[[ 1.21 -2.07  0.07  4.53  2.39]
 [-2.01  1.59 -0.40 -5.35 -3.24]
 [-3.57  0.78 -1.69 -5.51 -4.74]
 [-3.29  0.14 -2.19 -6.13 -4.48]]
->
[[-2.01  1.59 -0.40]
 [-3.57  0.78 -1.69]]

[[ 4.82  0.23 -0.01]
 [ 7.57  2.58  0.05]
 [ 2.11  7.59  1.73]
 [ 7.56  2.13  0.04]]
->
[[7.57 2.58 0.05]
 [2.11 7.59 1.73]]

[[ 3.82  4.57  0.37]
 [ 0.10  1.15  5.94]
 [ 5.09  0.34 -0.06]]
->
[[ 0.10  1.15  5.94]
 [ 5.09  0.34 -0.06]]

[[-5.01 -0.50  6.83  3.55]
 [-0.57 -4.49  5.89  1.30]
 [-0.33  4.77 -5.71 -0.78]
 [-6.40 -0.19  4.64  3.37]
 [ 4.95 -2.31  1.03 -0.80]]
->
[[-0.57 -4.49  5.89]
 [-0.33  4.77 -5.71]]

[[-1.53  0.32 -0.96  5.60]
 [-6.25 -5.51 -0.36 -0.39]
 [ 8.25  1.50 -2.20  1.67]
 [ 5.55 -3.96  0.36 -3.69]]
->
[[-6.25 -5.51 -0.36]
 [ 8.25  1.50 -2.20]]

[[-0.19  0.00  0.09  0.00]
 [ 8.21 -6.92  1.17  7.70]
 [ 3.46  1.37 -3.79 -2.26]
 [-0.41  7.86 -4.56 -2.88]]
->
[[ 8.21 -6.92  1.17]
 [ 3.46  1.37 -3.79]]

[[-3.08  6.64  1.69  0.17 -2.75]
 [-3.52  3.95 -1.06  1.77 -4.36]
 [-2.54  0.06 -4.40  3.76 -1.89]
 [ 1.15  0.13  5.60 -2.86  1.87]
 [ 0.64 -2.43  3.27 -2.96  3.92]]
->
[[-3.52  3.95 -1.06]
 [-2.54  0.06 -4.40]]

[[ 2.33 -5.47  2.96 -3.81]
 [-3.23  3.33 -5.21 -5.08]
 [-5.50 -3.00  5.58 -5.90]
 [ 2.90 -1.91  5.24 -1.68]
 [-2.01  1.91  1.38 -1.87]]
->
[[-3.23  3.33 -5.21]
 [-5.50 -3.00  5.58]]
---
[[ 8.15  0.94  4.42]
 [-7.50 -1.32  1.10]]
->
[[8.15 0.94 4.42]]

[[ 0.35  2.99 -4.77 -0.70  0.93  1.80]
 [ 0.14  1.37 -3.53 -2.46 -4.48  4.43]
 [ 0.40  2.83 -4.09 -1.98 -2.18  3.69]
 [ 0.40  3.11 -4.32 -1.08 -0.69  2.73]
 [ 0.61  2.97 -3.81 -0.61  0.42  1.84]
 [ 0.00  1.76 -4.06 -2.86 -5.70  4.50]
 [ 0.43  2.93 -4.01 -1.17 -1.04  2.44]
 [ 0.31  1.93 -3.67 -2.49 -3.43  4.61]
 [ 0.50  2.01 -3.95 -1.48 -1.61  2.88]
 [-0.10  0.75 -2.59 -3.08 -6.78  4.17]
 [ 0.53  2.84 -4.61 -1.03  0.29  2.12]
 [-0.14  0.63 -2.91 -2.85 -5.77  5.03]]
->
[[ 0.35  2.99 -4.77 -0.70  0.93  1.80]
 [ 0.40  2.83 -4.09 -1.98 -2.18  3.69]
 [ 0.61  2.97 -3.81 -0.61  0.42  1.84]
 [ 0.43  2.93 -4.01 -1.17 -1.04  2.44]
 [ 0.50  2.01 -3.95 -1.48 -1.61  2.88]
 [ 0.53  2.84 -4.61 -1.03  0.29  2.12]]

[[ 2.30  1.53  1.78  1.28  3.17  3.31 -0.17 -5.27 -1.10 -3.74]
 [ 3.10 -2.65 -0.44 -5.67 -2.93 -3.58  5.03 -3.06 -0.51 -0.43]
 [-1.25  1.73  1.81  1.06 -0.31  1.49 -0.90  0.98  0.03 -1.53]
 [ 1.59 -0.86  0.40 -3.05 -2.72 -2.45  3.89  0.53  0.47  1.09]
 [-1.59 -0.77 -3.60  4.59  3.27 -0.17 -2.90  6.82  3.20  7.79]
 [ 1.29  0.92  3.20 -3.24 -2.32  0.14  3.01 -2.52 -0.84 -4.15]
 [-2.50  3.44  1.22  4.87  2.63  4.01 -4.61  0.57 -0.70 -2.08]
 [ 2.44 -2.08 -0.87 -4.12 -2.19 -3.24  4.42 -0.30  0.72  1.83]]
->
[[ 2.30  1.53  1.78  1.28  3.17  3.31 -0.17 -5.27 -1.10 -3.74]
 [-1.25  1.73  1.81  1.06 -0.31  1.49 -0.90  0.98  0.03 -1.53]
 [-1.59 -0.77 -3.60  4.59  3.27 -0.17 -2.90  6.82  3.20  7.79]
 [-2.50  3.44  1.22  4.87  2.63  4.01 -4.61  0.57 -0.70 -2.08]]

[[-2.11 -0.25  1.19  4.05 -3.96 -3.51 -3.60  4.81  3.78 -2.23]
 [ 1.50 -0.12 -2.59 -3.84  4.28  4.62  4.10 -6.56 -3.63  1.94]
 [-1.11 -2.06 -4.73 -0.95  1.81  4.35  2.92 -4.74 -0.33 -0.51]
 [ 1.40 -1.41 -2.19 -2.84  2.56  3.01  2.76 -3.93 -2.46  1.79]
 [-1.06  1.18  3.58  3.28 -3.78 -4.85 -3.69  7.06  3.20 -1.89]
 [-1.31 -0.83  0.38  2.51 -2.69 -2.15 -1.67  4.11  3.02 -2.17]
 [ 1.72  1.03 -0.09 -3.26  3.13  2.27  2.80 -3.04 -3.00  1.47]]
->
[[-2.11 -0.25  1.19  4.05 -3.96 -3.51 -3.60  4.81  3.78 -2.23]
 [-1.11 -2.06 -4.73 -0.95  1.81  4.35  2.92 -4.74 -0.33 -0.51]
 [-1.06  1.18  3.58  3.28 -3.78 -4.85 -3.69  7.06  3.20 -1.89]
 [ 1.72  1.03 -0.09 -3.26  3.13  2.27  2.80 -3.04 -3.00  1.47]]

[[ 1.70  0.40 -0.61  0.56 -0.07 -0.08 -0.29]
 [-0.58 -2.10 -1.55 -0.57 -1.11  0.32  1.70]
 [ 1.73  3.39  1.05  1.09 -0.23 -0.77 -2.49]
 [ 1.51 -7.85  0.23  0.34  2.52  0.29  0.37]
 [ 1.27 -0.24  0.81  0.29  3.22  2.34  0.12]
 [-0.40 -2.27 -0.90 -0.53  0.48  0.50  1.70]
 [-1.61  0.70 -0.62 -0.37 -3.75 -0.41 -0.42]
 [ 3.48 -0.31 -0.77  0.95  2.05  0.16  0.31]
 [-0.38  0.04  0.65 -0.08  0.93  0.09 -0.09]
 [-3.17  1.50  1.31 -0.61 -1.94  0.47 -4.15]
 [-0.91  2.30  0.77  0.20 -2.03 -0.64 -1.73]
 [ 2.97 -0.67 -1.85  0.72 -0.28  0.07  0.59]]
->
[[ 1.70  0.40 -0.61  0.56 -0.07 -0.08 -0.29]
 [ 1.73  3.39  1.05  1.09 -0.23 -0.77 -2.49]
 [ 1.27 -0.24  0.81  0.29  3.22  2.34  0.12]
 [-1.61  0.70 -0.62 -0.37 -3.75 -0.41 -0.42]
 [-0.38  0.04  0.65 -0.08  0.93  0.09 -0.09]
 [-0.91  2.30  0.77  0.20 -2.03 -0.64 -1.73]]

[[-3.61 -3.60  1.21 -4.91 -6.45 -1.80 -4.73 -1.46]
 [-3.91 -4.05  0.05 -5.83 -4.30 -1.72  0.17 -2.08]
 [ 0.31 -2.30 -1.97  2.82  3.83 -1.87  2.53 -2.91]
 [-1.37  0.63  2.60 -2.09 -5.34  2.64 -4.47  3.33]
 [ 2.40  3.07  2.11  2.62 -1.42  2.62 -3.41  2.75]
 [-0.44  1.90  0.84  0.81 -5.08  1.55 -3.96  2.92]
 [-3.86 -5.16 -4.62 -0.13  0.06 -4.13  2.93 -4.96]
 [-0.19 -2.60 -2.90  3.12  2.74 -2.55  1.41 -3.51]
 [ 0.94  2.55  3.58 -2.29  1.34  3.84  1.82  4.12]]
->
[[-3.61 -3.60  1.21 -4.91 -6.45 -1.80 -4.73 -1.46]
 [ 0.31 -2.30 -1.97  2.82  3.83 -1.87  2.53 -2.91]
 [ 2.40  3.07  2.11  2.62 -1.42  2.62 -3.41  2.75]
 [-3.86 -5.16 -4.62 -0.13  0.06 -4.13  2.93 -4.96]
 [ 0.94  2.55  3.58 -2.29  1.34  3.84  1.82  4.12]]
